Below is a small trained network, with its code and all its weights. Each question gives an input and a class and asks what happens when units are switched off, that is, made to give their printed mean instead of their output.

import numpy as np


def w(rows, s, z=0):
    codes = np.array(rows[::2]) - 128.0
    scale = np.full(codes.shape[1], s)
    scale[-1] = z or s
    return codes * scale


def f(y):
    return np.maximum(y, 0)


def log_softmax(a):
    a = a - a.max(-1, keepdims=True)
    return a - np.log(np.exp(a).sum(-1, keepdims=True))


def net(x, mask):
    res = np.array(x, float).reshape(1, 4) / 4 @ E
    y = f(res @ A[0][:, :-1].T + A[0][:, -1])
    res = res + np.where(mask, y, B[0][:, -1]) @ B[0][:, :-1]
    return log_softmax(res[-1] @ U[:, :-1].T + U[:, -1])


A, B = {}, {}
E = w([
[132,133,132],'x0',
[126,128,126],'x1',
[106,173,254],'x2',
[186,218,132],'x3',
],0.0091)
A[0] = w([
[68,26,130,211],'neuron 1',
[250,45,53,37],'neuron 2',
[210,77,65,4],'neuron 3',
[75,81,119,76],'neuron 4',
[106,52,134,153],'neuron 5',
[163,253,51,187],'neuron 6',
],0.011,0.003)
B[0] = w([
[176,206,110,222],'neuron 1',
[109,68,216,228],'neuron 2',
[202,61,254,194],'neuron 3',
[225,144,79,165],'neuron 4',
[119,191,82,183],'neuron 5',
[117,165,68,255],'neuron 6',
],0.0097,0.0076)
U = w([
[230,113,24,134],'0',
[181,14,255,1],'1',
[178,64,66,202],'2',
[156,59,69,185],'3',
],0.0097,0.0037)

Each question gives the input, the list of numbers given to net, and the class t.
The units are the neurons (one row each of A and B). Each row of codes is followed by its name. A weight is (code - 128) times the scale printed after its matrix; where a second scale follows, it is the last column's (A, B and U).
mask holds one flag per neuron, in row order. A switched-off neuron (its flag False) gives its mean, the last column of its row in B, instead of its output. The means were averaged over made-up inputs and are rounded, as every weight is.
A unit's drop is (log p(t) with every unit on - log p(t) with that unit switched off) / (log p(t) with every unit on - log p(t) with every unit switched off).
The circuit of an input: a set's keep is (log p(t) with only the set's units on - log p(t) with every unit switched off) / (log p(t) with every unit on - log p(t) with every unit switched off). Starting from all 6 units, units are removed one at a time, each time the one whose removal leaves the highest keep (on an exact tie, the one counted first), for as long as the keep stays at least 0.8.
circuit, biggest first: the units of the circuit, biggest drop first
unit that matters most: the unit with the biggest drop
top k neurons: the k neurons with the biggest drops, biggest first
drop of u: that unit's drop, to one decimal
input [7,7,-4,-7], class 0: top 3 neurons -> [neuron 1; neuron 4; neuron 5]
input [8,-4,2,-8], class 0: unit that matters most -> neuron 1
input [0,4,-4,0], class 1: circuit, biggest first -> [neuron 2; neuron 3; neuron 6]
input [7,-2,6,-5], class 2: circuit, biggest first -> [neuron 2; neuron 3]
input [-3,-1,-5,1], class 1: circuit, biggest first -> [neuron 2; neuron 3]
input [-2,-4,-2,-6], class 0: circuit, biggest first -> [neuron 1; neuron 4]
input [0,4,0,-5], class 0: top 2 neurons -> [neuron 1; neuron 2]
input [-6,2,-6,-3], class 1: top 3 neurons -> [neuron 2; neuron 3; neuron 6]
input [1,-2,-4,-7], class 0: top 3 neurons -> [neuron 1; neuron 4; neuron 5]
input [-3,2,3,-6], class 0: top 2 neurons -> [neuron 1; neuron 2]
input [0,-7,5,-6], class 3: top 3 neurons -> [neuron 3; neuron 2; neuron 6]
input [-8,6,-8,-3], class 1: drop of neuron 2 -> 0.5
input [5,6,-8,2], class 1: drop of neuron 2 -> 0.3
input [0,-4,-7,-6], class 1: drop of neuron 3 -> 0.8
input [8,6,4,-8], class 0: unit that matters most -> neuron 1
